Below is a small trained network, with its code and all its weights. Each question gives an input and a class and asks what happens when units are switched off, that is, made to give their printed mean instead of their output.

import numpy as np


def w(rows, s, z=0):
    codes = np.array(rows[::2]) - 128.0
    scale = np.full(codes.shape[1], s)
    scale[-1] = z or s
    return codes * scale


def f(y):
    return y / 2 * (1 + np.tanh(0.7978845608 * (y + 0.044715 * y**3)))


def log_softmax(a):
    a = a - a.max(-1, keepdims=True)
    return a - np.log(np.exp(a).sum(-1, keepdims=True))


def net(x, mask):
    res = np.array(x, float).reshape(1, 5) / 4 @ E
    y = f(res @ A[0][:, :-1].T + A[0][:, -1])
    res = res + np.where(mask, y, B[0][:, -1]) @ B[0][:, :-1]
    return log_softmax(res[-1] @ U[:, :-1].T + U[:, -1])


A, B = {}, {}
E = w([
[130,178,21,54],'x0',
[41,147,200,30],'x1',
[224,234,202,109],'x2',
[128,128,128,128],'x3',
[202,1,149,26],'x4',
],0.0063)
A[0] = w([
[126,168,57,69,92],'n0',
[144,159,170,110,55],'n1',
[221,91,59,212,38],'n2',
[151,99,104,181,22],'n3',
[107,71,220,201,75],'n4',
[138,179,14,46,47],'n5',
[163,37,128,91,110],'n6',
[98,143,156,178,21],'n7',
[142,83,152,71,85],'n8',
[115,134,117,99,17],'n9',
[83,79,96,129,25],'n10',
[5,150,198,46,83],'n11',
[97,86,93,132,51],'n12',
[79,172,109,173,167],'n13',
[186,38,138,87,128],'n14',
[171,166,159,123,48],'n15',
[134,163,48,70,14],'n16',
[125,96,194,181,51],'n17',
[110,150,103,119,57],'n18',
[49,128,190,55,12],'n19',
[163,80,138,68,123],'n20',
[179,176,184,112,66],'n21',
[62,87,103,147,79],'n22',
[228,191,176,98,32],'n23',
[105,92,221,187,55],'n24',
[99,151,125,155,85],'n25',
[102,155,126,147,79],'n26',
[150,94,153,99,75],'n27',
[199,181,137,102,16],'n28',
[181,106,75,190,94],'n29',
[25,222,112,217,67],'n30',
[97,115,95,122,70],'n31',
[105,155,122,160,67],'n32',
[208,59,120,71,108],'n33',
[109,143,136,164,38],'n34',
[199,108,93,192,5],'n35',
[26,18,67,151,29],'n36',
[139,153,93,102,41],'n37',
[155,91,135,101,74],'n38',
[132,83,220,181,67],'n39',
[100,112,124,127,88],'n40',
[146,124,110,116,46],'n41',
[115,126,145,111,144],'n42',
[106,117,93,122,84],'n43',
],0.013,0.0028)
B[0] = w([
[111,82,113,91,180],'n0',
[138,136,157,140,146],'n1',
[145,75,116,218,227],'n2',
[133,105,131,153,154],'n3',
[129,68,103,63,209],'n4',
[112,48,100,63,212],'n5',
[130,176,98,121,215],'n6',
[118,140,111,107,150],'n7',
[123,158,98,138,180],'n8',
[133,112,121,129,124],'n9',
[156,143,165,121,163],'n10',
[137,74,117,240,228],'n11',
[127,142,167,123,157],'n12',
[117,182,102,121,192],'n13',
[97,179,94,128,229],'n14',
[131,150,169,125,155],'n15',
[134,78,109,89,174],'n16',
[103,94,124,94,172],'n17',
[126,127,120,116,131],'n18',
[134,78,120,210,193],'n19',
[123,160,86,127,196],'n20',
[143,158,186,124,179],'n21',
[141,147,177,121,175],'n22',
[146,168,221,111,208],'n23',
[124,82,108,79,194],'n24',
[135,148,112,123,145],'n25',
[134,145,111,127,141],'n26',
[124,147,114,128,156],'n27',
[136,139,189,122,169],'n28',
[107,95,135,193,195],'n29',
[120,212,64,121,254],'n30',
[133,127,150,116,142],'n31',
[131,147,110,127,147],'n32',
[118,172,80,128,227],'n33',
[113,138,120,124,137],'n34',
[129,93,121,186,183],'n35',
[156,177,252,101,246],'n36',
[121,113,131,112,136],'n37',
[132,150,107,126,156],'n38',
[126,80,109,76,196],'n39',
[134,129,141,132,133],'n40',
[137,121,116,127,125],'n41',
[123,126,125,141,138],'n42',
[125,126,150,117,141],'n43',
],0.044,0.0088)
U = w([
[81,235,26,147,74],'0',
[118,99,93,254,159],'1',
[142,181,190,120,249],'2',
[87,74,66,57,53],'3',
],0.009,0.0018)

Each question gives the input, the list of numbers given to net, and the class t.
The units are the neurons (one row each of A and B). Each row of codes is followed by its name. A weight is (code - 128) times the scale printed after its matrix; where a second scale follows, it is the last column's (A, B and U).
mask holds one flag per neuron, in row order. A switched-off neuron (its flag False) gives its mean, the last column of its row in B, instead of its output. The means were averaged over made-up inputs and are rounded, as every weight is.
A unit's drop is (log p(t) with every unit on - log p(t) with that unit switched off) / (log p(t) with every unit on - log p(t) with every unit switched off).
The circuit of an input: a set's keep is (log p(t) with only the set's units on - log p(t) with every unit switched off) / (log p(t) with every unit on - log p(t) with every unit switched off). Starting from the 12 units with the biggest drops (on a tie, the unit counted first), units are removed one at a time, each time the one whose removal leaves the highest keep (on an exact tie, the one counted first), for as long as the keep stays at least 0.8.
units of the circuit, in order: the units of the circuit, biggest drop first
most important unit: the unit with the biggest drop
k most important neurons: the k neurons with the biggest drops, biggest first
drop when u is switched off: that unit's drop, to one decimal
input [-5,3,3,-6,5], class 0: most important unit	n5
input [5,5,0,1,1], class 1: 3 most important neurons	(n11; n19; n4)
input [-8,-6,-2,7,6], class 3: 2 most important neurons	(n4; n39)
input [-8,2,3,7,8], class 0: 3 most important neurons	(n14; n33; n6)
input [5,5,-7,6,-6], class 2: 2 most important neurons	(n36; n22)
input [1,7,-7,-6,-3], class 1: 3 most important neurons	(n11; n19; n23)
input [-7,-8,-8,-8,-8], class 0: 4 most important neurons	(n30; n13; n11; n7)
input [-1,-3,-6,-5,6], class 0: 2 most important neurons	(n14; n33)
input [-6,6,0,1,2], class 1: 3 most important neurons	(n11; n19; n5)
input [-6,-7,6,-2,7], class 0: 3 most important neurons	(n14; n33; n11)
input [-8,5,-7,-3,-5], class 3: 4 most important neurons	(n4; n24; n39; n23)
input [7,3,-7,-7,4], class 2: drop when n12 is switched off	0.1
input [8,1,-8,3,-1], class 2: drop when n36 is switched off	2.6
input [8,-6,1,0,-4], class 3: units of the circuit, in order	(n5)
input [3,8,-6,4,8], class 0: drop when n33 is switched off	3.3
